Below are the code and all the weights of a small trained network. Each question names an input and a class and asks about switching units off, where a switched-off unit gives its printed mean instead of its output.

import numpy as np


def w(rows, s, z=0):
    codes = np.array(rows[::2]) - 128.0
    scale = np.full(codes.shape[1], s)
    scale[-1] = z or s
    return codes * scale


def f(y):
    return np.maximum(y, 0)


def log_softmax(a):
    a = a - a.max(-1, keepdims=True)
    return a - np.log(np.exp(a).sum(-1, keepdims=True))


def net(x, mask):
    res = np.array(x, float).reshape(1, 5) / 4 @ E
    y = f(res @ A[0][:, :-1].T + A[0][:, -1])
    res = res + np.where(mask, y, B[0][:, -1]) @ B[0][:, :-1]
    return log_softmax(res[-1] @ U[:, :-1].T + U[:, -1])


A, B = {}, {}
E = w([
[112,185,7,190,156],'x0',
[204,130,138,220,79],'x1',
[75,93,71,86,8],'x2',
[126,123,127,127,131],'x3',
[2,158,181,207,116],'x4',
],0.0086)
A[0] = w([
[128,115,198,100,101,34],'n0',
[86,97,89,123,65,70],'n1',
[68,144,135,96,209,137],'n2',
[133,138,159,177,222,121],'n3',
[168,168,126,101,145,107],'n4',
[50,197,154,151,89,118],'n5',
[128,186,103,157,114,124],'n6',
[143,96,207,85,125,69],'n7',
[100,129,202,82,103,114],'n8',
[117,113,67,176,136,79],'n9',
[186,99,133,233,78,241],'n10',
[150,112,83,124,1,121],'n11',
[98,113,119,138,47,101],'n12',
[78,178,60,101,179,150],'n13',
[121,199,87,129,150,49],'n14',
[43,192,194,206,111,116],'n15',
[81,159,139,68,167,255],'n16',
[178,132,162,176,153,150],'n17',
[107,137,15,163,167,66],'n18',
[91,131,104,111,75,81],'n19',
[143,175,160,162,85,129],'n20',
[169,137,86,62,59,124],'n21',
[136,216,157,135,184,81],'n22',
[196,138,112,90,174,144],'n23',
[43,141,177,156,131,94],'n24',
[99,116,89,131,83,107],'n25',
[129,113,169,75,123,140],'n26',
[172,176,140,113,172,90],'n27',
],0.012,0.0061)
B[0] = w([
[192,204,210,175,118,169],'n0',
[118,115,195,128,179,173],'n1',
[94,136,106,74,116,197],'n2',
[79,114,195,83,197,206],'n3',
[137,95,111,125,145,159],'n4',
[176,52,113,120,130,203],'n5',
[167,154,147,102,118,171],'n6',
[194,149,167,148,102,195],'n7',
[192,162,137,117,92,193],'n8',
[158,161,164,138,121,168],'n9',
[97,176,63,2,93,251],'n10',
[97,101,159,94,176,218],'n11',
[87,146,154,97,211,179],'n12',
[177,150,133,95,58,202],'n13',
[175,156,215,144,122,159],'n14',
[182,48,62,137,128,240],'n15',
[80,166,50,43,104,224],'n16',
[69,140,108,57,172,192],'n17',
[247,175,214,158,121,199],'n18',
[96,112,185,117,180,163],'n19',
[105,151,91,47,110,170],'n20',
[121,63,109,176,178,202],'n21',
[125,115,177,103,170,178],'n22',
[120,60,76,178,117,203],'n23',
[187,83,91,171,129,199],'n24',
[116,107,197,69,203,166],'n25',
[182,129,135,96,102,188],'n26',
[113,81,146,137,188,168],'n27',
],0.0076,0.011)
U = w([
[53,110,210,146,254,87],'0',
[227,200,200,153,74,98],'1',
[108,137,92,122,127,247],'2',
[160,34,36,182,153,115],'3',
[74,195,54,50,90,80],'4',
[48,171,82,162,92,157],'5',
[39,178,134,223,79,103],'6',
],0.0093,0.012)

Each question gives the input, the list of numbers given to net, and the class t.
The units are the neurons (one row each of A and B). Each row of codes is followed by its name. A weight is (code - 128) times the scale printed after its matrix; where a second scale follows, it is the last column's (A, B and U).
mask holds one flag per neuron, in row order. A switched-off neuron (its flag False) gives its mean, the last column of its row in B, instead of its output. The means were averaged over made-up inputs and are rounded, as every weight is.
A unit's drop is (log p(t) with every unit on - log p(t) with that unit switched off) / (log p(t) with every unit on - log p(t) with every unit switched off).
The circuit of an input: a set's keep is (log p(t) with only the set's units on - log p(t) with every unit switched off) / (log p(t) with every unit on - log p(t) with every unit switched off). Starting from the 12 units with the biggest drops (on a tie, the unit counted first), units are removed one at a time, each time the one whose removal leaves the highest keep (on an exact tie, the one counted first), for as long as the keep stays at least 0.8.
units of the circuit, in order: the units of the circuit, biggest drop first
most important unit: the unit with the biggest drop
k most important neurons: the k neurons with the biggest drops, biggest first
drop when u is switched off: that unit's drop, to one decimal
input [8,-2,-3,-8,4], class 1: most important unit	n18
input [-6,-7,-3,-6,-7], class 3: 3 most important neurons	(n23; n10; n18)
input [1,-6,-3,5,-1], class 4: 2 most important neurons	(n16; n2)
input [-2,-3,1,5,7], class 3: units of the circuit, in order	(n15; n24)
input [-5,-8,-2,-5,5], class 4: 2 most important neurons	(n16; n2)
input [0,8,1,0,-7], class 4: 2 most important neurons	(n10; n15)
input [5,-3,-2,-1,0], class 1: 2 most important neurons	(n18; n10)
input [-4,5,-7,-2,8], class 3: 3 most important neurons	(n15; n24; n5)
input [-2,7,3,-2,4], class 4: 2 most important neurons	(n10; n20)
input [-7,-8,-3,0,4], class 4: 3 most important neurons	(n16; n2; n18)
input [0,-6,-3,7,8], class 3: 2 most important neurons	(n15; n24)
input [5,8,0,-3,-7], class 4: 2 most important neurons	(n10; n15)
input [1,5,5,3,-3], class 0: 2 most important neurons	(n11; n16)
input [3,7,0,3,-4], class 4: units of the circuit, in order	(n10)
input [-6,0,-1,-4,6], class 1: drop when n21 is switched off	0.2
input [2,-2,0,-6,8], class 3: drop when n26 is switched off	0.0
input [7,4,0,4,7], class 1: drop when n15 is switched off	-0.1
